Here is a tiny trained network, its code and every weight. The questions are about switching its units off for an input and a class, where a switched-off unit gives its printed mean instead of its output.

import numpy as np


def w(rows, s, z=0):
    codes = np.array(rows[::2]) - 128.0
    scale = np.full(codes.shape[1], s)
    scale[-1] = z or s
    return codes * scale


def norm(h):
    return h / np.sqrt((h * h).mean(-1, keepdims=True) + 1e-5)


def f(y):
    return y / 2 * (1 + np.tanh(0.7978845608 * (y + 0.044715 * y**3)))


def log_softmax(a):
    a = a - a.max(-1, keepdims=True)
    return a - np.log(np.exp(a).sum(-1, keepdims=True))


def net(x, mask):
    res = np.array(x, float).reshape(1, 5) / 4 @ E
    u = 0
    for l in range(3):
        y = f(norm(res) @ A[l][:, :-1].T + A[l][:, -1])
        res = res + np.where(mask[u : u + 9], y, B[l][:, -1]) @ B[l][:, :-1]
        u += 9
    return log_softmax(norm(res)[-1] @ U[:, :-1].T + U[:, -1])


A, B = {}, {}
E = w([
[162,148,62,150,125,185,146,116,174],'x0',
[120,240,188,172,160,165,76,79,125],'x1',
[184,139,162,98,161,164,178,148,61],'x2',
[106,111,164,85,117,149,179,55,140],'x3',
[198,176,93,141,3,49,162,56,53],'x4',
],0.0057)
A[0] = w([
[165,177,48,190,188,77,75,255,51,61],'0.n1',
[242,146,41,122,147,203,128,145,214,84],'0.n2',
[165,196,162,102,196,94,193,200,116,56],'0.n3',
[205,183,8,133,123,250,166,114,215,74],'0.n4',
[15,178,66,139,60,92,88,124,211,84],'0.n5',
[220,151,120,71,175,209,161,164,43,54],'0.n6',
[105,113,186,35,132,149,186,65,113,142],'0.n7',
[95,182,110,176,83,133,107,136,180,249],'0.n8',
[165,146,142,93,115,211,145,152,32,87],'0.n9',
],0.0052,0.0018)
B[0] = w([
[30,150,90,93,72,180,107,66,122,245],'0.n1',
[151,133,140,102,141,56,137,71,176,198],'0.n2',
[86,151,176,135,132,87,175,103,97,180],'0.n3',
[74,137,196,51,103,46,63,189,178,227],'0.n4',
[76,100,174,139,66,89,183,212,155,208],'0.n5',
[2,149,81,199,109,52,188,162,188,251],'0.n6',
[67,185,64,112,81,113,91,158,157,237],'0.n7',
[174,156,138,161,162,117,224,76,72,199],'0.n8',
[125,74,164,153,101,84,151,89,184,207],'0.n9',
],0.0068,0.0026)
A[1] = w([
[51,131,64,147,158,188,151,129,203,130],'1.n1',
[127,115,131,110,242,186,141,141,135,20],'1.n2',
[150,55,59,88,133,93,135,145,106,73],'1.n3',
[253,117,111,170,110,80,199,81,100,220],'1.n4',
[149,198,164,191,187,127,100,46,125,111],'1.n5',
[69,151,113,91,142,85,80,172,29,168],'1.n6',
[107,189,180,4,75,98,45,139,123,249],'1.n7',
[119,140,198,217,168,57,135,98,153,221],'1.n8',
[78,133,182,160,37,169,110,139,174,139],'1.n9',
],0.0065,0.0016)
B[1] = w([
[136,160,194,131,3,142,141,92,87,239],'1.n1',
[151,148,195,93,73,158,117,109,135,170],'1.n2',
[144,152,112,143,191,233,188,207,189,177],'1.n3',
[143,162,191,112,107,117,100,109,159,214],'1.n4',
[209,112,46,76,157,140,152,198,107,191],'1.n5',
[133,139,94,70,147,89,100,37,232,207],'1.n6',
[96,138,86,77,192,162,80,132,216,254],'1.n7',
[147,84,149,148,197,152,171,189,166,234],'1.n8',
[106,122,64,201,192,230,183,62,187,218],'1.n9',
],0.0075,0.0042)
A[2] = w([
[133,24,41,91,63,137,190,164,136,87],'2.n1',
[38,247,83,126,84,254,130,110,110,246],'2.n2',
[92,81,143,46,175,84,172,105,6,140],'2.n3',
[64,236,246,80,184,90,160,151,80,160],'2.n4',
[134,96,91,151,120,38,144,85,152,135],'2.n5',
[81,39,142,241,140,81,186,119,131,115],'2.n6',
[61,85,234,108,132,169,131,231,123,152],'2.n7',
[216,170,211,108,67,153,113,77,224,250],'2.n8',
[74,120,223,128,159,150,70,127,143,220],'2.n9',
],0.0056,0.0021)
B[2] = w([
[183,187,100,141,211,169,127,91,59,179],'2.n1',
[128,86,61,111,43,151,188,144,2,242],'2.n2',
[62,186,93,175,105,108,172,122,139,114],'2.n3',
[147,94,80,199,93,106,196,114,183,187],'2.n4',
[113,193,193,206,114,129,83,153,149,160],'2.n5',
[123,129,139,232,140,79,218,151,171,159],'2.n6',
[233,212,171,196,135,95,76,64,85,205],'2.n7',
[109,61,160,136,163,118,52,142,76,253],'2.n8',
[144,139,74,102,69,2,104,139,130,194],'2.n9',
],0.0071,0.0058)
U = w([
[201,126,240,137,54,78,34,77,82,142],'0',
[95,149,143,227,111,83,225,125,165,140],'1',
[100,137,122,49,186,67,66,108,217,143],'2',
[58,146,53,59,59,195,123,78,77,142],'3',
[247,132,122,101,240,202,159,164,91,132],'4',
[106,49,136,109,167,125,128,145,107,98],'5',
[44,55,216,112,222,138,121,176,33,11],'6',
],0.011,0.012)

Each question gives the input, the list of numbers given to net, and the class t.
The units are the neurons (one row each of A and B). Each row of codes is followed by its name. A weight is (code - 128) times the scale printed after its matrix; where a second scale follows, it is the last column's (A, B and U).
mask holds one flag per neuron, layer by layer. A switched-off neuron (its flag False) gives its mean, the last column of its row in B, instead of its output. The means were averaged over made-up inputs and are rounded, as every weight is.
A unit's drop is (log p(t) with every unit on - log p(t) with that unit switched off) / (log p(t) with every unit on - log p(t) with every unit switched off).
The circuit of an input: a set's keep is (log p(t) with only the set's units on - log p(t) with every unit switched off) / (log p(t) with every unit on - log p(t) with every unit switched off). Starting from the 12 units with the biggest drops (on a tie, the unit counted first), units are removed one at a time, each time the one whose removal leaves the highest keep (on an exact tie, the one counted first), for as long as the keep stays at least 0.8.
units of the circuit, in order: the units of the circuit, biggest drop first
most important unit: the unit with the biggest drop
top k neurons: the k neurons with the biggest drops, biggest first
input [1,-5,1,3,0], class 4: units of the circuit, in order : 2.n1
input [-5,-7,-2,-6,4], class 4: units of the circuit, in order : 1.n3, 2.n1
input [-4,-6,4,0,5], class 4: top 2 neurons : 1.n3, 1.n1
input [-5,4,0,6,-3], class 3: units of the circuit, in order : 0.n7, 2.n2
input [-8,2,5,8,-5], class 2: top 4 neurons : 0.n1, 0.n7, 1.n7, 1.n6
input [5,-5,-1,-8,-5], class 3: units of the circuit, in order : 0.n1, 1.n1
input [4,4,-5,5,-6], class 0: units of the circuit, in order : 1.n1, 2.n8
input [4,-6,-7,0,-5], class 1: units of the circuit, in order : 2.n6, 1.n7
input [-8,-8,-3,6,4], class 2: units of the circuit, in order : 2.n2, 1.n1
input [8,4,6,-7,-2], class 2: top 2 neurons : 0.n4, 0.n2
input [5,4,1,5,-6], class 0: top 3 neurons : 1.n1, 0.n1, 1.n6
input [3,-4,1,-6,2], class 3: top 2 neurons : 0.n1, 2.n2
input [8,-1,2,-1,5], class 2: units of the circuit, in order : 0.n4, 1.n7
input [1,-1,3,-5,3], class 3: units of the circuit, in order : 0.n1
input [2,6,8,6,4], class 1: top 3 neurons : 0.n6, 0.n1, 0.n9
input [4,4,-5,5,-5], class 0: units of the circuit, in order : 1.n1, 2.n8
input [-6,-8,8,2,3], class 1: top 4 neurons : 0.n6, 2.n3, 1.n5, 1.n7
input [-6,3,2,5,5], class 2: units of the circuit, in order : 1.n7, 1.n1
input [2,8,-6,-3,7], class 4: top 2 neurons : 1.n5, 1.n1
input [-4,3,-8,1,-7], class 1: top 2 neurons : 0.n5, 2.n6
input [-7,-6,6,-5,5], class 2: most important unit : 1.n6
input [1,-5,5,-2,5], class 0: top 3 neurons : 1.n4, 1.n9, 0.n5
input [1,-8,4,6,-6], class 4: top 4 neurons : 0.n1, 1.n3, 2.n1, 2.n7
input [4,3,-1,-8,7], class 3: top 2 neurons : 0.n1, 2.n7
input [1,-1,-1,6,6], class 0: units of the circuit, in order : 1.n4, 2.n8
input [-8,1,3,5,6], class 2: top 2 neurons : 1.n7, 0.n7
